Below are the code and all the weights of a small trained network. Each question names an input and a target symbol and asks about switching units off, where a switched-off unit gives its printed mean instead of its output.

import numpy as np


def w(rows, s, z=0):
    codes = np.array(rows[::2]) - 128.0
    scale = np.full(codes.shape[1], s)
    scale[-1] = z or s
    return codes * scale


def f(y):
    return y / 2 * (1 + np.tanh(0.7978845608 * (y + 0.044715 * y**3)))


def softmax(a):
    e = np.exp(a - a.max(-1, keepdims=True))
    return e / e.sum(-1, keepdims=True)


def log_softmax(a):
    a = a - a.max(-1, keepdims=True)
    return a - np.log(np.exp(a).sum(-1, keepdims=True))


def net(x, mask):
    ids = ['αβδεζηθμπστφψω'.index(c) for c in x.split()]
    T = len(ids)
    res = E[ids] + P[:T]
    r = res
    for j in range(2):
        rows = slice(2 * j, 2 * j + 2)
        q, k, v = (r @ M[0][rows].T for M in (Q, K, V))
        z = softmax(np.where(np.tri(T) > 0, q @ k.T / 2**0.5, -1e9)) @ v
        o = O[0][rows]
        res = res + np.where(mask[j], z, o[:, -1]) @ o[:, :-1]
    y = f(res @ A[0][:, :-1].T + A[0][:, -1])
    res = res + np.where(mask[2:18], y, B[0][:, -1]) @ B[0][:, :-1]
    return log_softmax(res[-1] @ U[:, :-1].T + U[:, -1])


Q, K, V, O, A, B = {}, {}, {}, {}, {}, {}
E = w([
[135,148,225,73,110,154],'α',
[185,166,80,63,142,188],'β',
[143,156,75,59,249,155],'δ',
[19,174,121,200,84,90],'ε',
[103,204,145,210,147,150],'ζ',
[79,124,208,78,115,121],'η',
[181,169,103,153,192,208],'θ',
[49,107,90,61,107,84],'μ',
[112,178,182,110,45,114],'π',
[98,208,76,169,109,120],'σ',
[157,144,82,18,117,139],'τ',
[93,165,135,154,164,134],'φ',
[146,167,204,77,74,153],'ψ',
[102,160,46,149,103,155],'ω',
],0.015)
P = w([
[82,87,139,104,116,254],'0',
[118,154,133,105,80,109],'1',
[80,155,128,112,105,135],'2',
[53,160,125,115,125,159],'3',
[115,156,152,125,131,95],'4',
[99,147,132,122,136,101],'5',
[66,127,142,140,152,125],'6',
],0.0095)
Q[0] = w([
[168,184,156,138,113,144],'h0',
[21,223,118,63,139,222],'h0',
[78,106,71,105,95,254],'h1',
[184,44,76,152,99,133],'h1',
],0.0094)
K[0] = w([
[166,108,121,131,71,141],'h0',
[95,114,125,142,78,247],'h0',
[71,102,147,127,131,214],'h1',
[142,203,200,154,79,114],'h1',
],0.012)
V[0] = w([
[201,171,69,35,45,87],'h0',
[190,97,247,85,128,121],'h0',
[158,206,190,202,33,155],'h1',
[27,90,130,95,67,95],'h1',
],0.012)
O[0] = w([
[21,100,57,122,135,208,3],'h0',
[104,63,101,111,249,78,97],'h0',
[91,87,242,169,163,187,141],'h1',
[187,30,74,181,78,136,216],'h1',
],0.015,0.0044)
A[0] = w([
[190,98,139,171,208,54,126],'n0',
[85,163,70,134,89,126,155],'n1',
[197,194,87,182,196,184,152],'n2',
[133,155,179,89,72,101,159],'n3',
[137,179,153,88,125,161,122],'n4',
[180,67,77,158,88,74,78],'n5',
[90,103,152,204,140,114,44],'n6',
[185,143,143,138,59,175,110],'n7',
[79,177,102,254,129,68,124],'n8',
[129,38,187,183,108,159,104],'n9',
[94,203,144,95,197,120,58],'n10',
[213,112,86,145,168,216,122],'n11',
[78,162,170,100,99,186,79],'n12',
[66,135,109,138,132,88,150],'n13',
[64,138,78,102,108,204,11],'n14',
[148,115,120,158,161,212,58],'n15',
],0.0086,0.011)
B[0] = w([
[175,144,167,110,46,143,197],'n0',
[101,112,173,131,152,72,206],'n1',
[61,104,174,105,76,88,183],'n2',
[138,110,116,152,147,177,252],'n3',
[104,139,111,123,162,167,187],'n4',
[92,161,206,155,148,115,183],'n5',
[163,209,139,186,123,116,146],'n6',
[117,125,48,111,197,125,238],'n7',
[168,79,98,34,159,176,176],'n8',
[115,156,2,123,210,43,235],'n9',
[98,118,160,162,144,97,159],'n10',
[50,151,160,87,110,63,153],'n11',
[88,123,107,189,102,100,165],'n12',
[183,120,175,69,116,135,156],'n13',
[223,151,206,100,79,159,141],'n14',
[105,187,215,138,127,116,133],'n15',
],0.0075,0.011)
U = w([
[162,41,156,106,242,136,127],'α',
[67,75,192,48,81,235,187],'β',
[127,207,94,74,144,79,23],'δ',
[215,139,12,199,185,138,3],'ε',
[168,189,177,220,169,119,166],'ζ',
[181,22,196,137,169,64,91],'η',
[23,147,248,137,74,132,104],'θ',
[147,49,137,189,23,45,156],'μ',
[34,108,109,236,122,48,128],'π',
[99,139,67,194,115,214,120],'σ',
[193,34,131,43,89,254,231],'τ',
[224,161,174,198,135,163,148],'φ',
[39,80,112,152,201,125,120],'ψ',
[104,116,63,180,109,222,197],'ω',
],0.0049,0.0057)

Each question gives the input, a string of symbols that net reads in full, and the target symbol t.
The units are the heads (2 rows each of Q, K, V and O) and the neurons (one row each of A and B). Each row of codes is followed by its name. A weight is (code - 128) times the scale printed after its matrix; where a second scale follows, it is the last column's (O, A, B and U).
mask holds one flag per unit, heads first, then neurons. A switched-off unit (its flag False) gives its mean, the last column of its rows in O or B, instead of its output. The means were averaged over made-up inputs and are rounded, as every weight is.
A unit's drop is (log p(t) with every unit on - log p(t) with that unit switched off) / (log p(t) with every unit on - log p(t) with every unit switched off).
The circuit of an input: a set's keep is (log p(t) with only the set's units on - log p(t) with every unit switched off) / (log p(t) with every unit on - log p(t) with every unit switched off). Starting from the 12 units with the biggest drops (on a tie, the unit counted first), units are removed one at a time, each time the one whose removal leaves the highest keep (on an exact tie, the one counted first), for as long as the keep stays at least 0.8.
units of the circuit, in order: the units of the circuit, biggest drop first
top k neurons: the k neurons with the biggest drops, biggest first
which heads matter: for each layer, one digit per head in row order, 1 if its drop is at least 0.15 and else 0, layers parted by /
input ζ ζ σ σ, target φ: units of the circuit, in order -> [h0]
input μ α π ζ, target μ: which heads matter -> 01
input τ ζ σ, target τ: top 2 neurons -> [n14 n8]
input τ ζ ζ, target τ: units of the circuit, in order -> [h0 n8 n14 n9]
input φ η μ, target μ: units of the circuit, in order -> [h1 h0]
input β π ε, target β: which heads matter -> 10
input ζ η ζ, target φ: which heads matter -> 10
input θ π ε, target θ: which heads matter -> 01
input α α α, target η: which heads matter -> 10
input ω δ π, target ω: units of the circuit, in order -> [h0 n3 n7]
input σ π τ, target ω: top 2 neurons -> [n7 n12]
input α α δ ζ ζ ψ, target δ: which heads matter -> 01
input ζ ζ ζ σ, target ζ: which heads matter -> 11
input φ δ ε σ δ ε, target δ: which heads matter -> 01
input μ ζ ζ η σ, target μ: units of the circuit, in order -> [h1]
input ψ ζ ε π π ζ π, target π: units of the circuit, in order -> [h1 n9 n8]
input β ζ θ ε, target θ: units of the circuit, in order -> [h1 n9]
input ω ζ ζ, target ω: which heads matter -> 10
input ε ζ τ, target ε: which heads matter -> 11
input α δ ζ ζ α, target δ: which heads matter -> 01
input η φ ω, target μ: units of the circuit, in order -> [h1 n3]
input ζ η ζ α, target ζ: units of the circuit, in order -> [h0 h1 n9]
input ε ω ε τ, target ε: units of the circuit, in order -> [n7 h0 h1 n9]
input η ε θ, target μ: top 2 neurons -> [n0 n2]
input ζ α α α, target ζ: units of the circuit, in order -> [h1 h0 n9]
input η α μ, target μ: top neuron -> [n0]
input β μ ζ α, target β: top neuron -> [n9]
input τ η ψ α, target τ: top 2 neurons -> [n14 n9]
